Below is a small trained network, with its code and all its weights. Each question gives an input and a target symbol and asks what happens when units are switched off, that is, made to give their printed mean instead of their output.

import numpy as np


def w(rows, s, z=0):
    codes = np.array(rows[::2]) - 128.0
    scale = np.full(codes.shape[1], s)
    scale[-1] = z or s
    return codes * scale


def f(y):
    return np.maximum(y, 0)


def softmax(a):
    e = np.exp(a - a.max(-1, keepdims=True))
    return e / e.sum(-1, keepdims=True)


def log_softmax(a):
    a = a - a.max(-1, keepdims=True)
    return a - np.log(np.exp(a).sum(-1, keepdims=True))


def net(x, mask):
    ids = ['αβγδεζηθλξστψω'.index(c) for c in x.split()]
    T = len(ids)
    res = E[ids] + P[:T]
    r = res
    for j in range(2):
        rows = slice(4 * j, 4 * j + 4)
        q, k, v = (r @ M[0][rows].T for M in (Q, K, V))
        z = softmax(np.where(np.tri(T) > 0, q @ k.T / 4**0.5, -1e9)) @ v
        o = O[0][rows]
        res = res + np.where(mask[j], z, o[:, -1]) @ o[:, :-1]
    y = f(res @ A[0][:, :-1].T + A[0][:, -1])
    res = res + np.where(mask[2:18], y, B[0][:, -1]) @ B[0][:, :-1]
    return log_softmax(res[-1] @ U[:, :-1].T + U[:, -1])


Q, K, V, O, A, B = {}, {}, {}, {}, {}, {}
E = w([
[146,170,105,135],'α',
[177,163,168,144],'β',
[139,134,116,95],'γ',
[111,157,204,178],'δ',
[122,160,119,124],'ε',
[176,137,61,85],'ζ',
[132,28,172,129],'η',
[66,141,57,148],'θ',
[138,167,92,104],'λ',
[144,134,106,79],'ξ',
[169,171,60,101],'σ',
[185,140,104,125],'τ',
[31,191,3,148],'ψ',
[127,139,161,150],'ω',
],0.022)
P = w([
[183,166,152,184],'0',
[49,165,143,7],'1',
[172,138,135,193],'2',
[10,152,210,55],'3',
[172,133,129,199],'4',
[14,147,158,52],'5',
[176,135,133,203],'6',
[5,155,143,68],'7',
],0.012)
Q[0] = w([
[108,93,169,164],'h1',
[8,33,198,125],'h1',
[62,173,97,13],'h1',
[193,253,157,218],'h1',
[83,219,201,103],'h2',
[190,220,159,254],'h2',
[41,72,158,98],'h2',
[52,58,127,103],'h2',
],0.0092)
K[0] = w([
[189,202,73,140],'h1',
[88,210,198,124],'h1',
[118,229,93,93],'h1',
[130,28,177,138],'h1',
[131,126,148,28],'h2',
[89,148,119,249],'h2',
[162,125,228,57],'h2',
[222,188,255,124],'h2',
],0.0086)
V[0] = w([
[219,177,155,107],'h1',
[39,255,91,128],'h1',
[168,130,176,192],'h1',
[98,70,155,179],'h1',
[31,80,156,115],'h2',
[245,62,157,111],'h2',
[180,127,195,22],'h2',
[197,169,201,80],'h2',
],0.0097)
O[0] = w([
[51,180,120,114,181],'h1',
[78,200,82,130,253],'h1',
[68,104,62,233,113],'h1',
[116,57,225,78,56],'h1',
[92,164,90,133,80],'h2',
[253,192,132,99,47],'h2',
[208,192,154,113,143],'h2',
[228,140,227,96,163],'h2',
],0.0052,0.0075)
A[0] = w([
[33,55,180,221,140],'n1',
[238,54,233,187,254],'n2',
[48,37,188,70,173],'n3',
[135,179,187,98,111],'n4',
[109,80,228,54,141],'n5',
[246,125,70,233,26],'n6',
[76,228,137,109,197],'n7',
[80,152,60,8,100],'n8',
[44,165,41,225,220],'n9',
[198,102,69,78,166],'n10',
[48,47,115,199,130],'n11',
[100,222,164,61,46],'n12',
[218,37,99,94,181],'n13',
[125,141,153,254,196],'n14',
[59,48,147,22,191],'n15',
[220,106,130,143,147],'n16',
],0.0074)
B[0] = w([
[122,110,78,86,189],'n1',
[69,114,205,130,190],'n2',
[128,188,100,157,160],'n3',
[68,105,90,166,165],'n4',
[153,172,3,147,147],'n5',
[139,18,1,181,157],'n6',
[172,190,79,191,245],'n7',
[116,72,205,185,199],'n8',
[195,100,173,49,247],'n9',
[33,193,122,158,159],'n10',
[99,125,135,110,182],'n11',
[103,90,147,166,188],'n12',
[81,198,122,80,151],'n13',
[207,88,178,100,190],'n14',
[173,203,165,170,169],'n15',
[58,111,99,151,158],'n16',
],0.008,0.014)
U = w([
[217,107,109,154,57],'α',
[163,80,133,215,51],'β',
[118,164,142,119,252],'γ',
[149,135,200,102,15],'δ',
[204,143,149,108,56],'ε',
[63,103,32,174,20],'ζ',
[8,88,144,152,131],'η',
[169,102,120,98,253],'θ',
[189,145,108,127,155],'λ',
[91,206,143,111,217],'ξ',
[165,104,34,176,32],'σ',
[101,51,59,228,131],'τ',
[63,119,113,70,130],'ψ',
[151,107,159,142,90],'ω',
],0.012,0.0046)

Each question gives the input, a string of symbols that net reads in full, and the target symbol t.
The units are the heads (4 rows each of Q, K, V and O) and the neurons (one row each of A and B). Each row of codes is followed by its name. A weight is (code - 128) times the scale printed after its matrix; where a second scale follows, it is the last column's (O, A, B and U).
mask holds one flag per unit, heads first, then neurons. A switched-off unit (its flag False) gives its mean, the last column of its rows in O or B, instead of its output. The means were averaged over made-up inputs and are rounded, as every weight is.
A unit's drop is (log p(t) with every unit on - log p(t) with that unit switched off) / (log p(t) with every unit on - log p(t) with every unit switched off).
The circuit of an input: a set's keep is (log p(t) with only the set's units on - log p(t) with every unit switched off) / (log p(t) with every unit on - log p(t) with every unit switched off). Starting from the 12 units with the biggest drops (on a tie, the unit counted first), units are removed one at a time, each time the one whose removal leaves the highest keep (on an exact tie, the one counted first), for as long as the keep stays at least 0.8.
units of the circuit, in order: the units of the circuit, biggest drop first
unit that matters most: the unit with the biggest drop
top k neurons: the k neurons with the biggest drops, biggest first
heads that matter: for each layer, one digit per head in row order, 1 if its drop is at least 0.15 and else 0, layers parted by /
drop of u: that unit's drop, to one decimal
input δ θ β, target θ: unit that matters most	n9
input η γ λ τ σ τ α, target η: units of the circuit, in order	h1, n2, n7
input η ψ ξ, target ψ: units of the circuit, in order	h2, n9, n1
input τ θ α β ψ δ α, target ψ: heads that matter	01
input β λ η λ λ, target η: heads that matter	10
input λ η β, target η: units of the circuit, in order	n2, h1, n16, n9
input τ τ τ, target τ: top 2 neurons	n6, n9
input α ψ ω ζ, target ξ: units of the circuit, in order	h1, n10
input η θ σ β β ψ λ ζ, target ξ: units of the circuit, in order	n10, h1
input β α ζ β α η η, target η: units of the circuit, in order	n2, n7
input δ ψ τ σ θ ζ ω, target θ: top 2 neurons	n9, n14
input η β γ δ η ξ δ, target η: top 4 neurons	n2, n9, n7, n16
input β ξ β α ψ β ω, target ψ: top 2 neurons	n9, n1
input θ α η ε ε σ τ, target η: unit that matters most	h1
input τ σ ψ, target ψ: top 3 neurons	n9, n11, n1
input ψ ε α α ζ, target ψ: top 4 neurons	n9, n11, n7, n1
input λ γ ψ δ λ, target ψ: top 2 neurons	n9, n11
input η ψ η λ β, target η: top 2 neurons	n11, n7
input τ β θ ζ α ψ, target ξ: top 3 neurons	n6, n14, n7
input β γ β β η σ ζ ψ, target ξ: units of the circuit, in order	h1
input ω ε η δ λ ε ξ, target η: top 3 neurons	n2, n9, n7
input σ τ θ ψ γ δ ζ, target ψ: top 2 neurons	n9, n11
input η ξ δ τ ω ξ ω, target η: top 4 neurons	n2, n9, n7, n16
input ε β η τ τ, target η: top 2 neurons	n2, n13
input ξ ψ τ ε β ε β, target ψ: drop of n11	0.2
